Below are the code and all the weights of a small trained network. Each question names an input and a class and asks about switching units off, where a switched-off unit gives its printed mean instead of its output.

import numpy as np


def w(rows, s, z=0):
    codes = np.array(rows[::2]) - 128.0
    scale = np.full(codes.shape[1], s)
    scale[-1] = z or s
    return codes * scale


def f(y):
    return np.maximum(y, 0)


def log_softmax(a):
    a = a - a.max(-1, keepdims=True)
    return a - np.log(np.exp(a).sum(-1, keepdims=True))


def net(x, mask):
    res = np.array(x, float).reshape(1, 3) / 4 @ E
    y = f(res @ A[0][:, :-1].T + A[0][:, -1])
    res = res + np.where(mask, y, B[0][:, -1]) @ B[0][:, :-1]
    return log_softmax(res[-1] @ U[:, :-1].T + U[:, -1])


A, B = {}, {}
E = w([
[67,65,228,185,150,135,163,112,81,122,107,121],'x0',
[107,100,112,60,185,131,213,202,165,121,128,85],'x1',
[206,137,106,131,159,195,138,42,156,98,1,13],'x2',
],0.0091)
A[0] = w([
[102,115,126,88,137,123,177,195,133,124,143,122,123],'n0',
[142,145,48,92,111,121,96,159,138,140,156,167,113],'n1',
[113,132,135,125,122,128,118,146,127,128,154,148,247],'n2',
[104,139,130,151,108,134,66,102,116,119,150,172,115],'n3',
[135,129,155,168,81,109,49,125,113,130,160,158,104],'n4',
[109,113,130,87,143,130,190,204,139,126,156,136,94],'n5',
[125,146,147,146,130,148,107,112,140,138,138,167,110],'n6',
[80,97,254,173,132,124,161,154,111,133,144,156,99],'n7',
[139,160,69,105,111,126,89,172,143,127,166,155,109],'n8',
[84,126,151,124,109,111,114,205,115,132,208,201,100],'n9',
],0.021,0.015)
B[0] = w([
[182,155,97,155,140,91,100,95,54,144,141,163,186],'n0',
[95,86,157,141,145,130,133,93,43,95,143,96,185],'n1',
[200,7,131,143,107,73,178,251,90,131,89,161,211],'n2',
[128,156,88,133,166,114,133,109,101,159,125,159,187],'n3',
[138,191,117,150,145,128,120,104,138,152,155,179,201],'n4',
[100,199,103,134,160,141,132,110,171,167,153,178,188],'n5',
[146,146,104,121,144,110,121,120,119,143,143,126,154],'n6',
[80,101,136,102,117,139,121,99,57,86,172,92,229],'n7',
[77,131,132,85,96,149,116,110,116,101,172,107,182],'n8',
[138,158,144,124,123,166,116,97,222,123,72,70,252],'n9',
],0.027,0.024)
U = w([
[30,86,142,95,115,129,113,101,47,67,192,108,100],'0',
[154,211,75,173,179,90,115,107,101,211,154,235,65],'1',
[178,143,136,122,135,180,118,87,167,103,1,39,206],'2',
[174,26,138,145,88,61,182,253,109,140,97,187,253],'3',
[27,139,147,105,86,122,122,156,187,150,159,197,33],'4',
[19,142,169,117,79,138,110,172,158,170,189,197,34],'5',
[8,159,159,112,99,118,108,178,159,150,172,169,41],'6',
],0.0086,0.0035)

Each question gives the input, the list of numbers given to net, and the class t.
The units are the neurons (one row each of A and B). Each row of codes is followed by its name. A weight is (code - 128) times the scale printed after its matrix; where a second scale follows, it is the last column's (A, B and U).
mask holds one flag per neuron, in row order. A switched-off neuron (its flag False) gives its mean, the last column of its row in B, instead of its output. The means were averaged over made-up inputs and are rounded, as every weight is.
A unit's drop is (log p(t) with every unit on - log p(t) with that unit switched off) / (log p(t) with every unit on - log p(t) with every unit switched off).
unit that matters most: the unit with the biggest drop
k most important neurons: the k neurons with the biggest drops, biggest first
drop of u: that unit's drop, to one decimal
input [0,0,-6], class 2: unit that matters most => n9
input [3,1,3], class 3: 3 most important neurons => n9, n7, n8
input [-1,-6,6], class 1: 3 most important neurons => n9, n2, n7
input [2,5,3], class 1: 2 most important neurons => n9, n2
input [-7,7,4], class 0: 3 most important neurons => n1, n4, n8
input [7,8,-3], class 1: 2 most important neurons => n5, n0
input [-2,0,4], class 2: 3 most important neurons => n2, n7, n4
input [-8,-8,-7], class 0: 2 most important neurons => n1, n8
input [-5,2,-2], class 0: 2 most important neurons => n8, n1
input [-5,2,3], class 0: 2 most important neurons => n9, n2
input [-6,1,5], class 0: 2 most important neurons => n9, n2
input [0,6,4], class 1: 3 most important neurons => n9, n2, n7
input [5,-6,-1], class 1: 4 most important neurons => n4, n3, n1, n8
input [-4,-6,-7], class 2: unit that matters most => n9
input [-6,0,-7], class 2: drop of n7 => 0.9
input [3,-1,-4], class 2: drop of n8 => 0.1
input [-2,8,-1], class 1: drop of n6 => 0.0
